Here is a tiny trained network, its code and every weight. The questions are about switching its units off for an input and a target symbol, where a switched-off unit gives its printed mean instead of its output.

import numpy as np


def w(rows, s, z=0):
    codes = np.array(rows[::2]) - 128.0
    scale = np.full(codes.shape[1], s)
    scale[-1] = z or s
    return codes * scale


def f(y):
    return y / 2 * (1 + np.tanh(0.7978845608 * (y + 0.044715 * y**3)))


def softmax(a):
    e = np.exp(a - a.max(-1, keepdims=True))
    return e / e.sum(-1, keepdims=True)


def log_softmax(a):
    a = a - a.max(-1, keepdims=True)
    return a - np.log(np.exp(a).sum(-1, keepdims=True))


def net(x, mask):
    ids = ['Γαδεζημστφω'.index(c) for c in x.split()]
    T = len(ids)
    res = E[ids] + P[:T]
    r = res
    for j in range(3):
        rows = slice(3 * j, 3 * j + 3)
        q, k, v = (r @ M[0][rows].T for M in (Q, K, V))
        z = softmax(np.where(np.tri(T) > 0, q @ k.T / 3**0.5, -1e9)) @ v
        o = O[0][rows]
        res = res + np.where(mask[j], z, o[:, -1]) @ o[:, :-1]
    y = f(res @ A[0][:, :-1].T + A[0][:, -1])
    res = res + np.where(mask[3:15], y, B[0][:, -1]) @ B[0][:, :-1]
    return log_softmax(res[-1] @ U[:, :-1].T + U[:, -1])


Q, K, V, O, A, B = {}, {}, {}, {}, {}, {}
E = w([
[149,171,243,68,51,66],'Γ',
[143,156,116,72,20,149],'α',
[138,138,173,255,45,40],'δ',
[52,199,57,205,180,78],'ε',
[240,200,131,182,88,107],'ζ',
[89,76,141,227,174,210],'η',
[174,110,243,158,172,55],'μ',
[195,56,89,95,121,63],'σ',
[140,141,102,47,158,57],'τ',
[56,80,178,67,83,77],'φ',
[132,197,176,71,170,177],'ω',
],0.009)
P = w([
[192,148,184,23,139,13],'0',
[165,166,158,93,149,3],'1',
[169,155,152,125,161,10],'2',
[156,169,147,133,160,23],'3',
[159,167,155,125,163,36],'4',
[158,177,161,142,175,51],'5',
[160,179,187,109,149,52],'6',
],0.0031)
Q[0] = w([
[222,197,194,56,92,26],'H1',
[249,244,208,18,58,61],'H1',
[90,77,49,98,171,207],'H1',
[112,102,65,107,226,180],'H2',
[178,125,178,97,46,47],'H2',
[38,129,108,207,192,221],'H2',
[135,142,209,206,129,79],'H3',
[96,24,221,250,225,124],'H3',
[136,104,215,253,221,100],'H3',
],0.0061)
K[0] = w([
[101,209,68,255,202,112],'H1',
[89,244,23,202,179,148],'H1',
[213,64,173,94,15,216],'H1',
[214,67,175,31,32,128],'H2',
[45,210,61,182,193,74],'H2',
[212,49,174,127,14,211],'H2',
[62,200,91,204,146,63],'H3',
[64,149,46,242,199,154],'H3',
[56,228,70,226,188,95],'H3',
],0.0061)
V[0] = w([
[197,169,71,203,84,221],'H1',
[48,235,172,84,177,175],'H1',
[151,67,189,147,14,229],'H1',
[160,38,192,113,97,177],'H2',
[213,143,192,135,85,91],'H2',
[192,36,164,2,99,166],'H2',
[216,161,127,33,129,82],'H3',
[108,245,78,60,144,65],'H3',
[16,226,38,154,73,53],'H3',
],0.005)
O[0] = w([
[217,104,161,198,78,247,34],'H1',
[47,234,182,36,204,253,127],'H1',
[143,70,236,128,19,172,26],'H1',
[147,37,207,165,38,109,83],'H2',
[188,167,164,129,104,68,239],'H2',
[203,11,180,47,22,119,122],'H2',
[240,118,179,55,95,139,252],'H3',
[213,213,67,4,113,116,226],'H3',
[82,252,2,56,42,64,160],'H3',
],0.0044,0.0029)
A[0] = w([
[103,159,122,127,33,24,194],'N1',
[223,117,5,115,112,70,224],'N2',
[99,30,158,103,151,38,196],'N3',
[238,163,155,50,21,235,226],'N4',
[92,46,72,72,49,168,244],'N5',
[114,223,67,57,232,106,253],'N6',
[117,141,177,105,243,160,217],'N7',
[93,153,193,38,34,93,172],'N8',
[127,123,237,67,209,56,132],'N9',
[87,50,173,177,118,48,208],'N10',
[211,2,120,150,173,104,205],'N11',
[252,178,216,138,185,96,150],'N12',
],0.0054,0.0041)
B[0] = w([
[126,134,68,141,20,124,215],'N1',
[253,135,55,133,160,180,215],'N2',
[73,55,85,58,142,8,176],'N3',
[143,76,145,156,136,250,196],'N4',
[62,18,30,63,189,194,140],'N5',
[69,194,99,99,209,175,254],'N6',
[26,95,137,171,187,215,165],'N7',
[96,138,146,67,36,183,203],'N8',
[74,187,211,65,156,62,198],'N9',
[63,65,88,180,97,50,161],'N10',
[187,35,118,168,214,128,153],'N11',
[179,177,240,237,189,146,209],'N12',
],0.0053,0.0079)
U = w([
[150,124,207,154,197,39,37],'Γ',
[127,199,37,85,192,105,216],'α',
[235,34,66,92,154,86,74],'δ',
[84,177,164,113,202,232,137],'ε',
[150,172,73,208,27,44,79],'ζ',
[167,189,212,68,46,97,109],'η',
[43,73,83,42,71,70,77],'μ',
[53,36,126,199,160,186,245],'σ',
[254,160,138,210,139,173,61],'τ',
[160,82,67,91,53,243,211],'φ',
[111,142,76,137,135,146,2],'ω',
],0.0058,0.0043)

Each question gives the input, a string of symbols that net reads in full, and the target symbol t.
The units are the heads (3 rows each of Q, K, V and O) and the neurons (one row each of A and B). Each row of codes is followed by its name. A weight is (code - 128) times the scale printed after its matrix; where a second scale follows, it is the last column's (O, A, B and U).
mask holds one flag per unit, heads first, then neurons. A switched-off unit (its flag False) gives its mean, the last column of its rows in O or B, instead of its output. The means were averaged over made-up inputs and are rounded, as every weight is.
A unit's drop is (log p(t) with every unit on - log p(t) with that unit switched off) / (log p(t) with every unit on - log p(t) with every unit switched off).
The circuit of an input: a set's keep is (log p(t) with only the set's units on - log p(t) with every unit switched off) / (log p(t) with every unit on - log p(t) with every unit switched off). Starting from the 12 units with the biggest drops (on a tie, the unit counted first), units are removed one at a time, each time the one whose removal leaves the highest keep (on an exact tie, the one counted first), for as long as the keep stays at least 0.8.
circuit, biggest first: the units of the circuit, biggest drop first
most important unit: the unit with the biggest drop
top k neurons: the k neurons with the biggest drops, biggest first
heads that matter: for each layer, one digit per head in row order, 1 if its drop is at least 0.15 and else 0, layers parted by /
drop when u is switched off: that unit's drop, to one decimal
input α ζ ε η δ, target α: circuit, biggest first -> (H2 H3 H1)
input ω η μ, target Γ: heads that matter -> 001
input ε Γ μ, target α: circuit, biggest first -> (H3 H2 H1)
input τ ε η, target α: circuit, biggest first -> (H3 H1 N4)
input τ μ α μ ζ, target τ: most important unit -> N12
input μ ε φ, target α: heads that matter -> 110
input τ Γ φ Γ ε ζ Γ, target ε: circuit, biggest first -> (H2 H1 N6 N7)
input ω ε ζ, target α: heads that matter -> 111
input σ Γ η η, target σ: heads that matter -> 001
input τ τ Γ ω ω, target ε: heads that matter -> 100
input τ η η, target σ: heads that matter -> 001
input φ μ ε Γ, target α: heads that matter -> 110
input μ η τ τ ω ζ, target τ: heads that matter -> 000
input σ ζ μ ζ α, target φ: heads that matter -> 100
input δ φ Γ Γ σ, target δ: top 2 neurons -> (N11 N2)
input α τ ζ φ, target μ: top 2 neurons -> (N12 N3)
input δ Γ δ φ Γ μ α, target φ: top neuron -> (N4)
input ε α Γ Γ, target ε: drop when N6 is switched off -> 0.3
input φ ε σ, target α: drop when H2 is switched off -> 0.4
input ε δ φ, target α: drop when N6 is switched off -> 0.2
